Look-ups in named tables: a row name and a column name give one cell, copied from the table.

bugi =
,gatotaz,bokav,bitiz,vuv,veler,ziviro,pog,libur,vig
zifafos,1.2,8.1,5.2,6.8,5.9,4.6,5.2,7.4,5.2
dab,1.2,6.5,6.0,5.2,6.8,4.3,4.3,7.4,6.4
pezerel,1.2,7.3,6.0,5.2,6.6,4.3,4.3,7.4,5.2
lim,8.2,2.2,6.0,6.6,5.9,4.3,6.3,5.0,9.5
gipez,7.9,2.3,6.0,6.8,5.9,4.3,6.2,5.5,9.6
gemepap,5.2,5.8,6.0,9.8,6.7,4.3,4.6,7.4,5.2
ped,1.2,8.1,5.5,5.2,5.9,4.5,5.2,7.4,1.7
sug,3.7,5.2,4.1,1.9,4.0,6.0,4.3,5.4,1.3
lozov,1.2,7.9,5.8,6.8,5.2,4.3,5.2,7.4,2.0
zof,1.2,7.3,5.2,5.2,6.0,4.3,5.2,7.4,4.0
sazeve,7.8,6.3,4.9,0.4,3.6,5.2,4.3,5.2,5.2
tera,1.2,7.3,6.0,9.0,6.1,4.3,4.3,7.4,4.0

dab, bokav: 6.5
gemepap, ziviro: 4.3
zof, bitiz: 5.2
sug, libur: 5.4
dab, veler: 6.8
zof, gatotaz: 1.2
sazeve, bokav: 6.3
lim, pog: 6.3
zof, libur: 7.4
pezerel, bitiz: 6.0
gemepap, bitiz: 6.0
gipez, veler: 5.9
tera, bokav: 7.3
zifafos, libur: 7.4
gipez, libur: 5.5
dab, gatotaz: 1.2
gemepap, pog: 4.6

kabimev
         babet  sig  zifa
gud         74   49    27
tur         76   56    11
maseso     229   64    57
torisib     69   45    28
gaser       45   56    39
zumuv      230   66    63
bil        161   58    60
gab        179   57    76
makam      137   55    38
lal         47   58    28
vepoga      72   65    19

torisib, sig: 45
zumuv, babet: 230
tur, babet: 76
vepoga, babet: 72
zumuv, zifa: 63
gab, zifa: 76
lal, babet: 47
gab, babet: 179
maseso, sig: 64
Which row has the largest babet? zumuv

kozilin =
	fes	vul	talogol	morenu	fem	dig	sesa	magug	sufa	tig
nupo	107	56	121	76	86	106	126	116	132	161
kobupit	123	74	49	97	102	124	89	125	55	85
betevur	96	127	73	128	86	87	84	125	44	116
romovi	86	127	73	118	135	133	94	87	99	55
gegad	107	83	61	107	102	115	110	154	77	191
dudo	118	83	85	86	102	106	89	97	88	55
pulobob	86	118	121	76	102	87	105	68	132	85
pilu	91	127	109	76	102	60	89	68	99	85
murolav	102	109	85	107	102	78	94	116	66	131
zok	75	109	157	170	250	152	126	135	132	146
mulir	112	91	49	55	119	106	99	106	66	131

talogol of romovi = 73
dig of kobupit = 124
magug of dudo = 97
morenu of gegad = 107
tig of zok = 146
vul of pilu = 127
tig of betevur = 116
sufa of murolav = 66
sesa of pulobob = 105
sufa of dudo = 88
magug of zok = 135
magug of gegad = 154
talogol of murolav = 85
talogol of betevur = 73

viz =
,dofalag,gulifal,folipor,kilum,kod,nus,lonotad,von,fakomad,daride
muba,0.5,0.7,0.5,0.5,0.6,0.4,0.6,0.4,0.4,0.4
tup,0.5,0.2,0.5,0.4,0.3,0.4,0.4,0.5,0.6,0.5
gebenul,0.4,0.5,0.4,0.4,0.4,0.6,0.3,0.3,0.3,0.4
votupa,0.4,0.6,0.5,0.4,0.5,0.6,0.4,0.3,0.3,0.4
fivadu,0.5,0.5,0.5,0.4,0.4,0.5,0.5,0.4,0.4,0.4
bab,0.7,0.8,0.7,0.5,0.6,0.3,0.8,0.5,0.4,0.3
zur,0.6,0.8,0.7,0.4,0.6,0.4,0.8,0.4,0.3,0.2
sivo,0.5,0.6,0.6,0.4,0.4,0.5,0.5,0.4,0.4,0.3

gulifal of muba is 0.7
daride of gebenul is 0.4
folipor of gebenul is 0.4
lonotad of muba is 0.6
fakomad of muba is 0.4
kilum of sivo is 0.4
gulifal of bab is 0.8
kilum of muba is 0.5
gulifal of zur is 0.8
von of votupa is 0.3
kod of tup is 0.3
Which row has the largest daride? tup

